Here is a tiny trained network, its code and every weight. The questions are about switching its units off for an input and a class, where a switched-off unit gives its printed mean instead of its output.

import numpy as np


def w(rows, s, z=0):
    codes = np.array(rows[::2]) - 128.0
    scale = np.full(codes.shape[1], s)
    scale[-1] = z or s
    return codes * scale


def f(y):
    return y / 2 * (1 + np.tanh(0.7978845608 * (y + 0.044715 * y**3)))


def log_softmax(a):
    a = a - a.max(-1, keepdims=True)
    return a - np.log(np.exp(a).sum(-1, keepdims=True))


def net(x, mask):
    res = np.array(x, float).reshape(1, 5) / 4 @ E
    y = f(res @ A[0][:, :-1].T + A[0][:, -1])
    res = res + np.where(mask, y, B[0][:, -1]) @ B[0][:, :-1]
    return log_softmax(res[-1] @ U[:, :-1].T + U[:, -1])


A, B = {}, {}
E = w([
[136,238,121,129,136],'x0',
[136,121,7,150,129],'x1',
[129,128,128,128,128],'x2',
[129,129,128,128,128],'x3',
[129,132,132,148,14],'x4',
],0.012)
A[0] = w([
[126,205,125,140,53,5],'N0',
[128,129,128,128,128,128],'N1',
[124,118,149,124,115,152],'N2',
[128,128,126,128,128,120],'N3',
[118,96,3,142,102,140],'N4',
[135,89,130,124,157,137],'N5',
[136,148,62,133,154,123],'N6',
[138,147,55,139,155,125],'N7',
[129,165,159,114,161,176],'N8',
[123,155,169,119,153,205],'N9',
[127,119,147,126,117,152],'N10',
[127,127,129,128,127,128],'N11',
[129,105,128,122,146,112],'N12',
[124,137,110,120,140,107],'N13',
[130,120,180,124,119,255],'N14',
[124,115,154,125,113,162],'N15',
[120,117,150,122,113,150],'N16',
[127,166,126,129,96,56],'N17',
[122,182,124,123,80,32],'N18',
[112,160,127,120,168,107],'N19',
[127,103,99,130,103,98],'N20',
[127,123,140,125,120,142],'N21',
[129,127,131,128,127,140],'N22',
[123,160,177,113,157,215],'N23',
[128,137,127,132,122,95],'N24',
[128,129,125,129,129,115],'N25',
[119,195,121,119,193,110],'N26',
[128,111,108,133,109,107],'N27',
[123,79,134,133,70,117],'N28',
[127,165,127,131,97,58],'N29',
[117,66,131,132,54,116],'N30',
[125,115,156,127,114,166],'N31',
[120,33,131,112,212,218],'N32',
[126,119,115,135,116,112],'N33',
[128,123,119,134,121,110],'N34',
[122,148,153,120,146,173],'N35',
],0.02,0.0042)
B[0] = w([
[109,40,172,128,107,196],'N0',
[128,128,128,128,129,128],'N1',
[106,132,107,130,115,155],'N2',
[128,128,128,129,130,127],'N3',
[253,135,192,134,164,240],'N4',
[120,95,142,130,117,165],'N5',
[115,104,53,125,177,194],'N6',
[114,99,46,124,181,201],'N7',
[131,181,171,125,137,192],'N8',
[129,175,177,132,118,195],'N9',
[111,132,112,129,115,151],'N10',
[128,128,127,129,126,128],'N11',
[126,109,133,131,124,143],'N12',
[127,122,112,132,148,138],'N13',
[94,150,110,119,53,210],'N14',
[100,134,102,129,114,165],'N15',
[103,133,103,134,117,158],'N16',
[118,93,141,127,127,152],'N17',
[113,74,151,127,121,168],'N18',
[134,168,115,133,155,170],'N19',
[172,145,143,124,114,154],'N20',
[117,131,118,131,118,140],'N21',
[128,129,128,128,124,131],'N22',
[131,186,189,129,117,209],'N23',
[126,121,130,129,134,126],'N24',
[128,127,127,131,134,126],'N25',
[135,195,87,128,179,215],'N26',
[160,139,136,127,117,144],'N27',
[143,189,83,128,116,196],'N28',
[119,94,140,127,127,151],'N29',
[149,206,78,124,112,216],'N30',
[100,134,102,129,110,167],'N31',
[103,28,184,128,100,253],'N32',
[147,133,133,128,125,134],'N33',
[140,131,130,129,127,129],'N34',
[128,159,158,130,123,168],'N35',
],0.055,0.014)
U = w([
[11,81,193,125,54,246],'0',
[185,238,148,129,150,217],'1',
[156,8,150,141,152,20],'2',
[116,173,3,128,193,27],'3',
[83,206,24,118,77,105],'4',
],0.005,0.0012)

Each question gives the input, the list of numbers given to net, and the class t.
The units are the neurons (one row each of A and B). Each row of codes is followed by its name. A weight is (code - 128) times the scale printed after its matrix; where a second scale follows, it is the last column's (A, B and U).
mask holds one flag per neuron, in row order. A switched-off neuron (its flag False) gives its mean, the last column of its row in B, instead of its output. The means were averaged over made-up inputs and are rounded, as every weight is.
A unit's drop is (log p(t) with every unit on - log p(t) with that unit switched off) / (log p(t) with every unit on - log p(t) with every unit switched off).
The circuit of an input: a set's keep is (log p(t) with only the set's units on - log p(t) with every unit switched off) / (log p(t) with every unit on - log p(t) with every unit switched off). Starting from the 12 units with the biggest drops (on a tie, the unit counted first), units are removed one at a time, each time the one whose removal leaves the highest keep (on an exact tie, the one counted first), for as long as the keep stays at least 0.8.
circuit, biggest first: the units of the circuit, biggest drop first
unit that matters most: the unit with the biggest drop
k most important neurons: the k neurons with the biggest drops, biggest first
drop when u is switched off: that unit's drop, to one decimal
input [-6,-7,0,-1,-1], class 0: circuit, biggest first => (N32)
input [1,4,2,0,-8], class 3: 2 most important neurons => (N26 N7)
input [1,1,3,-2,8], class 2: 2 most important neurons => (N0 N18)
input [6,3,2,0,0], class 3: 2 most important neurons => (N32 N26)
input [1,6,8,4,-6], class 3: 4 most important neurons => (N26 N7 N6 N0)
input [-4,8,7,4,0], class 2: 3 most important neurons => (N4 N32 N26)
input [-5,-1,-6,8,1], class 4: 3 most important neurons => (N30 N0 N28)
input [-1,0,3,-5,1], class 4: 4 most important neurons => (N4 N32 N0 N23)
input [0,5,-5,-5,0], class 2: 2 most important neurons => (N4 N30)
input [2,7,-7,-1,2], class 2: drop when N4 is switched off => 0.3
input [-1,-7,5,2,8], class 4: drop when N30 is switched off => 0.5
input [2,1,-8,-4,-7], class 3: drop when N4 is switched off => 0.5
input [4,5,-2,0,-7], class 3: drop when N0 is switched off => 0.0
input [-7,-6,6,-6,2], class 4: unit that matters most => N30
